Below is a small trained network, with its code and all its weights. Each question gives an input and a target symbol and asks what happens when units are switched off, that is, made to give their printed mean instead of their output.

import numpy as np


def w(rows, s, z=0):
    codes = np.array(rows[::2]) - 128.0
    scale = np.full(codes.shape[1], s)
    scale[-1] = z or s
    return codes * scale


def norm(h):
    return h / np.sqrt((h * h).mean(-1, keepdims=True) + 1e-5)


def f(y):
    return np.maximum(y, 0)


def softmax(a):
    e = np.exp(a - a.max(-1, keepdims=True))
    return e / e.sum(-1, keepdims=True)


def log_softmax(a):
    a = a - a.max(-1, keepdims=True)
    return a - np.log(np.exp(a).sum(-1, keepdims=True))


def net(x, mask):
    ids = ['γδεζθμξτψ'.index(c) for c in x.split()]
    T = len(ids)
    res = E[ids] + P[:T]
    u = 0
    for l in range(2):
        r = norm(res)
        for j in range(2):
            rows = slice(2 * j, 2 * j + 2)
            q, k, v = (r @ M[l][rows].T for M in (Q, K, V))
            z = softmax(np.where(np.tri(T) > 0, q @ k.T / 2**0.5, -1e9)) @ v
            o = O[l][rows]
            res = res + np.where(mask[u + j], z, o[:, -1]) @ o[:, :-1]
        u += 2
        y = f(norm(res) @ A[l][:, :-1].T + A[l][:, -1])
        res = res + np.where(mask[u : u + 4], y, B[l][:, -1]) @ B[l][:, :-1]
        u += 4
    return log_softmax(norm(res)[-1] @ U[:, :-1].T + U[:, -1])


Q, K, V, O, A, B = {}, {}, {}, {}, {}, {}
E = w([
[175,159,204,147,172,145,121,171],'γ',
[188,100,70,159,204,90,69,120],'δ',
[232,78,202,174,136,212,39,95],'ε',
[97,122,188,86,149,83,142,19],'ζ',
[73,130,148,116,106,41,35,228],'θ',
[155,252,55,55,164,170,148,130],'μ',
[126,63,78,182,104,155,224,166],'ξ',
[83,88,142,34,212,206,76,181],'τ',
[189,254,139,180,86,95,102,122],'ψ',
],0.00053)
P = w([
[85,163,160,165,172,127,207,162],'0',
[169,114,135,108,122,98,182,161],'1',
[225,95,123,69,115,82,180,158],'2',
[178,102,123,103,124,94,160,145],'3',
[120,132,139,144,158,127,108,125],'4',
[29,174,138,234,191,168,99,96],'5',
[114,131,126,156,152,138,107,107],'6',
[137,118,112,127,111,134,113,105],'7',
[231,81,106,26,37,109,132,136],'8',
[146,103,100,123,102,137,125,106],'9',
[133,102,112,136,126,132,113,106],'10',
[21,176,150,254,203,183,67,72],'11',
],0.00069)
Q[0] = w([
[83,128,123,120,120,95,137,45],'0.h1',
[145,147,156,78,116,111,121,144],'0.h1',
[254,84,123,23,40,73,151,164],'0.h2',
[250,87,134,15,53,66,151,159],'0.h2',
],0.004)
K[0] = w([
[55,98,99,126,86,89,154,72],'0.h1',
[102,156,153,97,154,133,57,39],'0.h1',
[14,175,142,247,243,156,115,107],'0.h2',
[3,173,146,248,234,159,130,112],'0.h2',
],0.003)
V[0] = w([
[140,178,185,87,194,85,78,124],'0.h1',
[123,130,132,132,119,124,112,162],'0.h1',
[88,98,129,32,221,210,110,166],'0.h2',
[137,124,123,111,209,51,78,8],'0.h2',
],0.0014)
O[0] = w([
[146,104,131,154,172,81,228,167,136],'0.h1',
[146,130,143,110,108,132,130,150,95],'0.h1',
[58,81,119,20,254,216,105,160,158],'0.h2',
[148,102,109,133,219,40,131,50,5],'0.h2',
],0.0013,0.00027)
A[0] = w([
[167,147,77,127,125,149,6,134,217],'0.n1',
[115,159,171,90,107,109,100,78,2],'0.n2',
[79,162,220,69,57,166,134,93,135],'0.n3',
[121,149,121,101,87,167,31,76,162],'0.n4',
],0.0012,0.00058)
B[0] = w([
[101,134,149,167,144,126,229,187,255],'0.n1',
[95,164,159,90,68,154,175,148,149],'0.n2',
[116,97,102,158,172,103,248,184,186],'0.n3',
[127,145,137,127,173,80,203,192,205],'0.n4',
],0.0013,0.00059)
Q[1] = w([
[200,140,154,11,75,73,145,144],'1.h1',
[253,41,82,64,93,101,175,194],'1.h1',
[25,160,117,239,177,185,126,81],'1.h2',
[45,200,144,194,154,151,51,112],'1.h2',
],0.0044)
K[1] = w([
[67,128,139,242,169,189,103,152],'1.h1',
[24,194,149,208,214,118,172,100],'1.h1',
[218,82,122,15,45,75,109,167],'1.h2',
[216,64,87,3,56,131,171,78],'1.h2',
],0.0045)
V[1] = w([
[51,26,248,153,102,85,115,129],'1.h1',
[165,49,78,200,150,134,71,205],'1.h1',
[127,244,227,167,200,110,69,192],'1.h2',
[203,115,208,169,150,232,150,56],'1.h2',
],0.0015)
O[1] = w([
[6,37,229,174,119,91,109,118,161],'1.h1',
[169,37,76,239,157,138,69,196,160],'1.h1',
[79,227,151,206,188,136,56,145,252],'1.h2',
[191,119,193,194,162,234,162,41,224],'1.h2',
],0.0016,0.00042)
A[1] = w([
[63,149,34,89,33,113,73,104,249],'1.n1',
[62,173,124,245,205,121,244,139,197],'1.n2',
[240,229,149,239,13,8,163,101,119],'1.n3',
[68,124,164,79,105,96,142,23,54],'1.n4',
],0.0012,0.0014)
B[1] = w([
[209,115,177,138,85,156,51,62,156],'1.n1',
[191,113,150,49,101,84,137,166,255],'1.n2',
[8,132,95,191,171,137,186,117,163],'1.n3',
[198,73,50,198,106,162,66,131,142],'1.n4',
],0.0017,0.0023)
U = w([
[133,171,194,122,176,118,178,204,236],'γ',
[175,96,69,158,187,74,118,140,167],'δ',
[170,92,148,197,112,206,60,51,181],'ε',
[91,105,176,57,132,66,159,16,110],'ζ',
[58,143,138,122,74,71,3,163,46],'θ',
[158,231,52,52,119,173,94,98,28],'μ',
[139,71,86,138,34,167,188,173,151],'ξ',
[42,88,93,49,192,210,77,138,5],'τ',
[61,221,83,200,108,119,145,91,13],'ψ',
],0.006,0.003)

Each question gives the input, a string of symbols that net reads in full, and the target symbol t.
The units are the heads (2 rows each of Q, K, V and O) and the neurons (one row each of A and B). Each row of codes is followed by its name. A weight is (code - 128) times the scale printed after its matrix; where a second scale follows, it is the last column's (O, A, B and U).
mask holds one flag per unit, layer by layer, with each layer's heads first. A switched-off unit (its flag False) gives its mean, the last column of its rows in O or B, instead of its output. The means were averaged over made-up inputs and are rounded, as every weight is.
A unit's drop is (log p(t) with every unit on - log p(t) with that unit switched off) / (log p(t) with every unit on - log p(t) with every unit switched off).
The circuit of an input: a set's keep is (log p(t) with only the set's units on - log p(t) with every unit switched off) / (log p(t) with every unit on - log p(t) with every unit switched off). Starting from all 12 units, units are removed one at a time, each time the one whose removal leaves the highest keep (on an exact tie, the one counted first), for as long as the keep stays at least 0.8.
units of the circuit, in order: the units of the circuit, biggest drop first
most important unit: the unit with the biggest drop
k most important neurons: the k neurons with the biggest drops, biggest first
which heads matter: for each layer, one digit per head in row order, 1 if its drop is at least 0.15 and else 0, layers parted by /
drop when u is switched off: that unit's drop, to one decimal
input ψ ξ μ ζ, target ψ: which heads matter	01 / 00
input ξ ξ ξ ξ τ δ, target ξ: most important unit	1.h2
input ξ ψ ξ μ δ γ δ ξ ξ ε ξ τ, target ξ: which heads matter	01 / 01
input ξ ξ ξ ζ ξ γ μ δ δ δ δ γ, target δ: which heads matter	01 / 11
input ψ ζ ξ ξ ξ γ τ ε ξ μ ξ, target ε: units of the circuit, in order	[0.h1; 1.n1; 0.n1; 0.n4]
input ξ μ δ γ ζ γ θ δ ξ, target γ: units of the circuit, in order	[1.h2; 1.n4]
input ξ δ ζ ψ γ δ ξ γ γ, target δ: units of the circuit, in order	[1.h1; 0.h2; 1.n2]
input ψ ξ θ ε ξ γ ζ ξ ξ ζ θ ζ, target ξ: units of the circuit, in order	[1.h2; 0.h2; 0.n3; 1.n4]
input ξ ψ γ ξ θ θ ξ ξ γ, target θ: units of the circuit, in order	[1.h2; 1.h1]
input ζ ξ δ δ ε ζ, target δ: which heads matter	00 / 10
input θ ψ γ ζ ζ ε, target γ: units of the circuit, in order	[1.n2; 0.n1; 0.n4]
input ξ ψ ξ δ γ γ γ ζ, target γ: which heads matter	00 / 01
input δ ξ δ ξ θ μ ξ μ ξ, target μ: which heads matter	01 / 11
input ξ ψ ζ ξ γ μ ξ ξ ζ, target μ: most important unit	1.h1
input γ ζ ξ ξ ξ ξ ξ γ ξ ζ ξ γ, target ξ: units of the circuit, in order	[1.h2; 0.h2]
input ζ ψ θ, target ζ: which heads matter	01 / 10
input ξ ξ δ ζ μ ξ, target δ: which heads matter	01 / 10
input ξ ξ ψ δ, target ξ: units of the circuit, in order	[0.h2; 1.h2]
input ζ ζ ψ ζ ξ ε τ ξ ζ, target ε: 2 most important neurons	[1.n2; 1.n4]
input ξ ξ ξ δ ψ θ ζ γ ξ, target θ: units of the circuit, in order	[1.h2; 1.h1; 1.n1]
input γ ξ γ γ γ ξ ζ, target γ: most important unit	0.n3
input θ ξ ξ ξ, target θ: which heads matter	00 / 01
input ζ ξ δ, target ζ: which heads matter	00 / 10
input θ θ ε ζ, target θ: which heads matter	00 / 01
input ψ ζ ε ψ ψ θ δ ζ ζ, target θ: which heads matter	00 / 11
input δ ξ γ ζ, target δ: 2 most important neurons	[1.n4; 0.n1]
input ξ ζ ζ ψ γ θ ζ ψ, target ψ: units of the circuit, in order	[1.n3]
input τ ξ γ ζ ζ ε ξ ξ ξ ξ μ ζ, target ξ: 2 most important neurons	[0.n3; 0.n4]
input δ ξ ψ ε γ ε ε γ ζ ζ τ ξ, target ξ: drop when 1.n2 is switched off	0.3
input μ ψ ξ ζ μ ξ ξ τ δ ε ε δ, target δ: drop when 1.n4 is switched off	0.0
